Each row has two labels, one from each of two sets.
0.45 -0.11 -0.14 -0.65 -0.09 2.86 -1.14 -2.16 -0.59 1.82 2.67 0.77 0.30 1.10 -3.25 -1.42 -1.46 -1.75 -0.25 -1.94 1.99 -0.22 0.02 0.44 0.67 1.67 2.09 -2.11 0.74 -0.65 0.16 0.58 -1.51 0.42 3.20 0.91 -0.92 0.25 1.74 1.58 2.06 0.31 -0.60 0.38 -0.21 -0.35 -1.45 0.91 -0.81 -1.18 0.90 -0.08 -0.53 2.03 -0.95 2.12 2.28 1.12 -1.92 -5.41 3.80 -1.48 -0.54 -1.43 -0.02 -0.15 -0.39 -0.83 -0.73 -2.29 -1.87 0.89 1.24 -1.36 1.44 -2.16 -0.36 0.44 -1.23 1.82 -0.57 -1.49 -0.69 -1.23 -0.15 0.58 -0.73 0.31 -1.32 0.26 -0.23 1.17 1.07 -0.42 -0.23 1.33 3.10 -1.27 -3.09 -0.26 -1.19 1.10 2.79 -1.68 -2.03 -1.59 -0.44 0.11 -1.50 0.72 -2.16 -1.19 2.33 -0.32 -4.40 0.50 -0.44 0.00 0.87 0.75 1.78 -0.89 -1.92 1.92 -1.65 -1.98 1.04 -3.11 -1.23 -3.58 2.28 -0.94 -1.91 1.73 3.21 0.92 1.71 -0.02 0.86 3.26 1.44 -2.26 -0.01 -2.82 -0.92 0.19 0.89 -1.47 0.56 -2.08 -1.36 0.47 1.78 2.62 0.50 -2.80 0.11 -2.84 -3.47 1.36 2.24 -1.36 2.31 -1.08 -1.75 -1.18 1.01 0.17 -0.33 -1.15 -1.81 0.96 2.40 0.43 -0.17 -0.95 1.01 0.11 -1.67 -0.40 -0.47 -0.18 -2.42 2.75 0.51 1.18 -0.34 0.32 0.94 -2.44 | D, E
0.70 -0.31 0.79 -0.28 -0.05 -3.76 3.34 -0.55 -1.12 2.09 0.36 -1.66 -2.15 1.08 0.07 0.57 -3.27 1.05 -0.28 2.94 0.76 0.37 3.03 0.00 -1.38 -0.98 -1.84 0.48 -0.99 -0.77 -0.39 -0.96 -0.09 0.91 -1.20 -0.52 0.59 -0.99 0.19 0.33 -2.75 -0.28 0.12 3.63 0.45 -1.10 0.46 -1.12 1.38 -0.07 -4.54 -0.43 -2.41 1.26 -0.30 -2.03 -1.75 -2.82 2.18 2.48 -3.77 1.44 -0.93 -0.65 -0.77 -0.26 -2.57 -0.18 -0.53 3.13 -0.24 -0.10 -0.43 0.72 -1.14 5.08 -0.09 1.06 -0.37 0.14 0.86 0.09 1.19 0.80 0.37 0.61 1.69 -1.06 -1.59 -1.31 0.87 -1.69 1.59 0.37 -0.05 -2.06 -1.70 1.70 1.20 1.88 1.37 1.78 -1.92 -0.35 1.28 -0.11 1.97 0.21 -0.28 -0.95 -0.15 2.79 -1.94 1.22 0.48 -0.61 -1.45 1.19 -1.44 -1.72 -5.35 0.85 0.99 -0.68 1.49 0.71 1.16 0.31 -0.86 1.03 -3.38 0.97 2.93 3.21 -0.68 0.15 0.40 1.74 3.15 -1.36 -0.06 0.28 -0.10 0.18 -1.26 0.29 1.14 2.45 -0.42 2.49 0.60 -0.39 -1.03 -3.10 3.60 -0.43 2.02 2.16 1.47 0.24 0.84 -1.10 -0.37 -0.90 0.21 1.26 0.01 1.30 -5.85 1.56 1.49 -0.55 -1.64 -2.19 2.24 -1.35 -0.62 -0.34 0.94 -0.12 -2.14 0.17 1.56 -1.37 -2.28 -2.03 -0.97 -1.05 -0.08 0.60 | Q, K
-1.41 0.27 0.60 -0.09 -2.31 0.06 0.12 0.24 0.40 -0.56 -0.77 -1.11 1.21 -1.11 1.52 -0.67 0.12 -0.10 0.24 0.25 -1.50 0.86 0.92 0.30 -0.17 0.71 -0.77 0.28 -0.55 0.93 -0.49 0.13 0.21 0.73 -2.41 -3.63 0.83 0.67 -1.14 -0.48 -0.59 1.21 -0.41 0.07 0.81 0.65 0.19 -0.14 0.55 -0.37 -1.20 1.11 0.98 -0.24 0.08 -0.87 -1.99 -0.10 0.40 1.25 -1.19 0.53 0.18 -0.65 0.06 0.45 0.74 -0.56 0.00 0.21 0.43 -1.35 -0.83 3.47 0.22 -0.67 0.70 -0.51 0.92 -0.69 -0.64 0.90 -0.28 -1.06 0.01 -0.15 0.69 -0.56 1.67 0.91 0.30 -0.82 0.51 -0.13 -0.16 -2.03 -1.62 1.36 0.97 -0.18 -0.22 -0.42 0.45 1.09 0.64 1.15 0.39 -0.10 1.98 -0.24 1.37 -0.09 1.50 0.72 -0.03 -0.72 1.23 0.45 -1.16 -1.35 0.92 -0.47 1.05 -0.83 1.18 1.66 -1.75 0.39 0.09 1.44 -1.07 1.62 0.21 -0.91 -1.91 -1.28 0.12 -0.03 -0.42 -0.51 0.13 0.44 0.27 -0.01 -0.78 -0.20 -1.54 0.32 0.19 0.12 -0.38 0.37 -0.46 1.47 -1.28 -0.25 -1.23 0.93 1.47 -0.65 -0.02 1.24 -1.03 2.31 1.07 0.09 -0.26 0.03 2.59 1.95 0.55 0.12 0.27 -0.50 -0.57 1.07 -0.07 0.40 0.59 0.92 -0.17 -2.51 2.11 -0.34 0.32 -0.53 -0.13 -0.74 0.24 1.19 | V, K
1.28 -0.94 -0.58 -0.83 -0.94 -1.24 0.97 -0.65 -0.74 0.29 0.91 1.95 -1.31 0.80 0.71 0.81 2.01 0.95 -0.55 1.01 0.25 -0.45 -0.04 -0.54 -0.80 -0.35 -0.47 -0.03 -0.59 -0.21 0.86 -2.08 -0.31 -0.25 -0.81 3.88 -0.69 -1.34 0.99 1.06 1.08 0.32 0.94 0.02 0.68 0.48 0.81 -0.08 0.10 0.09 1.13 0.01 -2.86 -0.27 -0.02 -0.18 1.92 -0.51 -0.29 -0.46 -0.06 -0.81 0.53 1.34 -0.87 0.58 -2.15 -0.59 0.18 0.30 -0.47 -1.37 -0.52 -0.73 -0.05 3.75 -0.63 1.70 -0.76 -0.19 1.99 -0.06 -0.30 -0.28 1.22 0.52 -1.28 -1.58 -1.22 -0.47 -0.56 -1.14 1.49 0.63 -0.47 0.85 0.92 0.55 0.97 0.57 -0.56 1.48 -1.46 -0.03 1.13 -1.22 -0.50 0.84 0.16 -1.06 1.12 1.35 0.03 0.06 0.42 1.08 -0.40 0.08 0.23 -1.00 -3.54 -0.99 -0.59 0.27 0.30 -1.31 2.30 -0.40 1.13 -0.86 -0.87 0.04 1.80 0.92 1.67 0.73 0.71 -0.34 0.92 -0.35 -0.44 -0.28 -1.39 0.03 1.38 0.21 0.33 0.09 -0.67 -0.20 -0.30 -0.72 1.03 -3.75 -0.22 -1.43 0.69 0.59 0.85 -0.11 0.75 -0.59 1.35 -1.78 0.44 -0.17 -0.60 -0.82 -1.61 -0.12 0.77 -0.07 -0.46 -0.70 0.26 -1.14 0.05 0.77 0.79 -0.33 -0.18 0.37 1.63 -0.08 -0.93 -1.14 -0.60 -0.41 1.00 -0.24 | N, K
0.51 -0.57 -1.46 -1.14 -0.77 2.35 -2.09 0.11 0.35 1.34 1.54 1.83 -1.95 -0.90 -1.98 -1.10 0.90 -0.84 -0.02 -2.64 1.32 -0.88 -0.69 0.67 -0.67 -1.06 0.68 -0.58 0.72 -0.24 0.48 -0.05 -0.95 -1.00 0.59 1.69 -1.29 -1.32 0.71 0.65 2.89 1.52 0.39 -0.07 -1.40 -1.89 -0.20 1.01 -0.20 -0.28 1.00 0.36 -2.90 0.58 0.03 0.32 1.13 -1.30 -1.09 -1.85 1.29 -2.62 -0.99 1.56 -0.53 -0.86 1.29 0.65 -0.86 -0.57 0.19 1.09 1.86 -1.19 0.43 -1.69 1.60 0.49 -1.39 0.18 1.86 -2.25 -0.71 -0.45 0.29 -0.02 -1.99 0.57 -0.66 0.08 -2.35 -0.89 1.10 -3.36 -1.78 2.90 3.74 -0.45 -3.16 -0.15 -3.96 1.62 3.24 -1.66 -2.27 -0.56 -1.31 1.69 -0.66 1.52 -2.85 -1.07 -0.51 0.08 -0.44 0.89 0.29 1.90 0.91 0.49 0.56 -0.80 -1.98 1.05 -0.98 -3.57 3.18 -2.36 -0.09 -1.80 0.44 -0.35 -2.54 1.19 2.98 0.57 0.23 0.91 -0.77 2.76 0.00 -1.78 -1.11 0.22 -0.34 -0.14 1.17 -3.61 -1.22 -3.94 1.64 -0.44 -0.47 2.40 -1.37 -0.87 -3.84 -1.86 -1.39 0.07 -0.74 -0.54 0.53 -0.93 7.91 -1.96 0.03 -1.18 -0.46 -1.26 -3.20 2.19 0.21 -1.10 -1.59 0.12 0.68 -0.01 -1.15 0.07 -0.56 1.54 -0.16 2.99 -0.34 0.60 7.91 1.65 0.09 -0.04 | N, E
-0.29 1.17 -0.39 -0.78 -0.41 -1.96 -0.22 1.08 -0.80 0.00 0.45 0.19 -1.62 0.94 -1.44 0.11 2.54 1.01 0.00 1.19 0.20 -0.75 -0.72 -0.60 -1.02 -1.63 -1.39 0.40 0.03 0.13 0.60 -0.25 0.14 -0.36 -1.07 0.01 0.12 0.43 -0.07 -1.15 -0.75 0.59 1.22 -0.56 0.19 -1.81 0.91 -0.64 0.54 1.58 1.00 0.18 -0.88 -0.79 0.34 -0.52 -0.32 -0.96 -0.11 2.40 -1.00 0.07 0.53 2.98 -0.45 -1.04 -0.57 0.75 0.17 1.62 -0.68 0.10 -0.70 -1.41 -0.79 1.37 0.06 0.04 -0.52 -0.59 -1.08 -0.30 -0.13 0.56 0.04 -0.02 -0.21 0.43 -0.74 -0.78 -0.20 -0.76 0.16 1.42 -0.25 0.86 0.63 -0.40 0.63 0.72 1.47 -0.40 -1.85 -0.06 1.18 0.43 -0.41 0.42 -0.34 -1.11 0.09 1.23 -1.59 -0.19 1.87 0.64 -0.29 0.87 1.05 0.01 -1.04 0.17 -0.29 0.14 -0.04 -1.58 1.81 0.25 -0.28 -0.22 -1.54 -0.49 1.81 2.67 1.40 -0.09 -0.36 -0.35 1.10 -1.06 -1.16 1.57 -1.27 0.35 1.10 -0.69 -0.64 0.32 -0.62 -1.27 0.63 -1.85 -1.74 -3.98 -1.17 0.75 0.61 0.78 0.96 -1.31 -0.47 0.07 -0.97 -1.78 0.74 1.24 -0.15 -1.09 -1.75 0.33 -1.87 -1.64 -2.04 -0.80 -0.30 0.72 -0.96 0.28 0.46 0.04 0.16 1.57 0.95 -0.78 -0.75 -0.82 -0.03 1.22 -1.39 -0.30 | T, K
0.41 0.01 -1.34 -1.14 -0.06 -1.40 2.59 1.19 0.39 0.04 0.52 1.14 -3.01 -0.46 0.38 -0.06 -1.28 0.90 -0.56 0.58 -0.24 1.14 0.36 0.51 -1.82 -0.78 -1.00 1.27 -0.66 -0.58 -0.22 -0.14 -0.33 -2.59 -2.90 -0.12 -0.18 -2.13 -0.23 -1.08 1.04 1.60 1.10 0.84 0.50 -1.10 1.11 0.52 -0.32 -0.09 -0.34 0.89 -2.46 0.50 2.28 -1.58 -0.99 -3.39 0.20 3.18 -2.50 0.19 -0.52 2.39 -0.15 -0.15 -0.33 0.08 -0.32 1.41 0.17 -1.77 -0.22 0.42 -0.58 3.48 0.47 1.29 0.23 -0.52 1.54 -0.80 -0.64 -0.93 0.58 0.05 0.84 -1.11 0.92 0.27 -0.43 -2.76 1.59 0.23 -0.76 0.55 0.51 1.01 0.20 0.61 -0.94 1.95 0.80 -0.05 0.42 -0.53 -0.46 1.63 0.58 -0.77 0.23 2.02 -0.99 0.82 1.38 0.28 -0.54 2.58 -1.34 -0.91 -3.58 -0.17 -0.31 0.00 0.04 -0.74 3.33 0.51 0.87 -0.49 -3.48 -0.30 3.40 0.12 -1.36 0.78 0.85 -0.47 0.43 -0.39 -0.87 -0.07 -1.18 0.90 -0.25 -0.50 0.28 -1.05 -1.07 -0.71 1.64 -0.79 -0.72 -1.59 -0.71 2.28 -1.15 1.05 0.59 -1.41 0.57 0.29 -1.01 -0.34 0.20 0.42 0.38 -1.30 -1.03 0.67 0.02 0.53 -2.86 -1.01 -1.15 0.95 -0.06 1.03 1.53 -0.30 -0.60 -0.15 2.32 0.00 -0.05 -2.25 -1.11 0.76 -0.30 2.00 | T, K
0.90 -0.78 -0.78 -0.66 -1.14 -0.74 -0.12 -0.30 -0.40 1.13 1.34 1.17 -1.60 -0.88 -0.14 0.46 0.95 -0.40 -1.48 0.48 0.64 0.98 0.66 0.68 -1.05 0.73 -0.49 -1.05 -0.79 -0.43 -0.17 -0.88 -2.34 -1.27 -0.16 1.77 -0.43 -1.95 1.65 2.42 0.32 0.62 -0.19 -0.38 -0.34 1.33 -0.27 1.02 -0.21 -0.36 -0.09 1.88 -4.31 0.36 0.01 -0.56 2.60 -0.88 -0.48 -2.04 0.61 -1.44 0.02 1.04 -0.48 1.19 -2.07 -0.50 0.23 -0.62 -0.32 -0.61 0.95 -0.13 0.42 2.84 0.25 0.96 -2.20 0.69 0.40 -1.48 -0.06 0.13 0.18 -0.03 -0.59 -1.79 -0.05 0.61 -0.71 -0.94 1.23 -0.52 -1.02 0.79 2.19 -0.07 -1.40 0.99 -1.50 1.58 1.16 -0.34 -0.23 -0.61 -0.28 1.93 -0.10 -0.09 -0.15 0.19 0.92 -0.06 -2.27 0.81 -0.81 -0.33 -1.53 -0.96 -3.26 -0.86 -0.69 0.08 0.55 -0.89 1.85 -1.05 0.68 -1.54 -0.20 0.46 0.13 2.78 -0.43 0.05 0.74 1.13 1.58 0.74 0.10 -2.52 -1.61 -1.05 -0.18 0.32 -0.72 -1.34 0.23 -1.58 -0.45 -0.34 0.94 -0.42 0.61 -3.55 -1.47 -0.49 -0.92 1.74 -0.15 -0.62 1.94 -0.59 0.70 -0.83 0.51 0.30 -1.75 -0.13 -0.66 1.49 0.18 -1.94 -1.73 -0.72 1.25 0.45 0.72 -0.27 -0.83 -0.02 2.15 1.87 -1.03 0.20 -0.27 -0.89 1.61 -0.33 | N, K
-0.71 -0.43 0.70 0.89 -1.37 -0.48 0.64 -0.44 2.17 -1.13 -3.24 -1.80 1.93 -1.87 0.40 -1.55 1.19 -0.08 -0.09 1.15 -1.46 0.39 0.89 1.30 0.02 0.21 0.03 -0.98 0.25 0.74 -0.28 0.58 -0.30 1.27 -1.11 -1.22 0.10 1.93 -0.48 -1.90 -2.80 0.34 -0.75 -0.79 0.96 1.36 -0.49 -0.72 1.61 -1.31 -1.63 0.62 0.85 -0.04 0.01 0.15 -2.37 -0.06 -0.36 1.68 -0.06 0.87 0.07 -0.55 -0.13 -0.31 -1.16 -0.64 0.21 -0.47 -0.49 -0.71 -0.64 0.91 -0.73 -3.08 -0.01 -1.65 -0.20 0.01 -2.45 0.04 -4.19 -0.97 0.06 0.34 -0.55 0.40 2.02 0.81 0.70 -0.92 0.29 -0.07 -0.70 -2.50 -1.01 1.04 1.12 -0.30 0.20 -1.11 -0.91 0.66 -1.35 1.79 0.13 -2.57 2.04 0.41 0.55 -0.02 -0.04 -0.17 -0.04 -0.78 -0.06 0.13 -1.28 -1.00 1.65 -0.74 0.98 -0.85 -0.28 2.03 -1.14 -0.01 -1.52 0.41 -1.54 1.20 0.69 1.16 -1.26 -1.21 0.27 1.98 1.99 -0.97 -0.73 1.83 1.60 -0.94 -1.61 -0.58 -2.40 0.53 1.46 -2.10 -1.13 0.79 -3.75 -0.20 0.92 -2.55 -0.31 0.33 -0.20 0.44 0.13 1.41 -0.86 2.18 0.79 1.21 -0.30 0.32 -0.04 2.56 -0.88 -0.72 0.76 -1.08 -0.03 1.28 0.48 -1.01 -0.42 1.74 -0.20 -0.53 1.39 -1.13 0.52 0.07 0.18 -0.75 -0.61 -0.46 | V, E
-0.10 -0.19 -0.60 -0.37 -0.42 0.25 -0.56 -0.76 -0.21 0.02 0.94 0.91 -0.73 -0.62 0.07 0.86 1.77 0.06 -0.94 -0.05 0.47 0.52 0.85 0.06 -0.71 0.35 -0.18 -0.48 -0.10 -0.25 0.17 -0.39 -1.33 -0.72 1.23 0.37 -0.09 -1.10 0.84 2.69 0.95 0.85 0.31 -0.41 -0.10 -0.37 -0.16 0.57 -0.61 -0.08 0.47 0.20 -3.06 0.02 -0.31 0.02 1.90 0.67 -0.99 -2.42 1.30 -1.13 -0.21 0.38 -0.85 0.88 -1.12 -0.30 -0.54 -0.21 -1.12 -0.40 0.65 -0.15 0.32 1.11 0.92 0.38 -2.27 0.69 0.36 -0.83 -0.33 -0.25 0.19 0.00 -0.22 -0.92 -1.23 0.20 -1.65 -0.38 1.14 -0.04 -0.37 0.58 1.91 0.33 -1.27 -0.09 -1.38 1.63 0.56 0.37 -1.01 -1.49 -0.45 0.90 -0.86 0.48 -0.10 0.01 1.37 -0.40 -2.09 0.85 0.02 0.76 -0.41 -0.72 -1.09 0.01 -0.52 0.31 0.01 -0.98 0.80 -1.28 0.39 -0.64 0.61 0.31 -0.36 1.25 0.98 0.11 1.19 0.58 1.27 0.25 0.80 -2.03 -0.64 -0.74 0.72 -0.39 -0.38 -0.53 -0.04 -1.48 0.18 -0.39 1.29 -0.26 1.29 -3.33 -1.02 -1.48 -0.73 1.52 -0.38 -1.31 1.43 0.44 0.02 -1.85 0.05 0.68 -1.28 -0.50 -0.21 0.78 -0.24 -1.59 -1.08 -0.91 0.69 -0.22 -0.46 -0.41 -0.04 0.21 1.15 0.52 -0.90 0.53 -0.73 0.01 1.06 -0.60 | D, E
1.06 -0.96 -0.54 -1.32 -1.60 -0.59 -0.21 0.95 -0.45 1.12 0.61 1.38 -1.89 0.50 -1.59 -0.83 -0.19 0.22 -0.57 -0.48 0.34 -0.67 -0.57 -0.84 -1.14 -0.55 -1.28 -0.72 -0.56 -0.55 0.78 -0.20 -1.29 -0.57 -1.08 0.56 -0.56 -1.23 0.33 -0.28 1.06 0.95 0.62 -0.17 -0.26 -1.33 0.32 0.36 -0.18 0.33 1.58 0.78 -3.57 0.80 0.64 0.16 1.59 -2.45 -0.96 0.15 0.55 -1.16 -0.72 2.24 -0.63 -1.27 -0.61 0.44 0.04 -0.07 -0.95 0.14 -0.53 -1.07 -1.04 -0.36 0.07 -0.14 -1.51 0.73 -0.61 -1.11 -0.93 -0.04 0.32 0.67 -0.37 -0.44 1.52 -0.60 -1.13 -1.81 1.59 0.45 -1.23 1.60 2.43 0.00 -0.63 0.26 -1.19 0.84 1.06 -1.15 -0.22 -0.93 -1.05 0.66 0.18 0.32 0.00 0.52 -0.36 -0.20 -0.41 1.20 -0.76 1.44 0.26 0.40 -1.36 -0.24 -2.05 1.34 -1.05 -2.02 2.48 -1.47 -0.57 -3.24 -1.63 -1.37 0.77 1.49 1.32 0.44 1.47 0.46 0.60 0.71 -1.14 -0.18 -2.10 -0.54 -0.15 -0.74 -0.08 -1.59 -0.60 -3.44 0.14 -0.14 -1.10 -0.08 -1.08 0.23 -0.51 -0.47 -0.84 -0.05 0.89 0.08 -0.77 -0.52 -0.67 1.06 -0.46 -1.29 -1.79 -0.32 -2.06 0.08 -0.42 -0.59 -1.85 -0.16 -0.18 1.39 0.52 0.79 -0.45 0.45 0.75 1.73 -0.52 -0.43 -0.73 1.59 -0.19 -0.47 | N, E
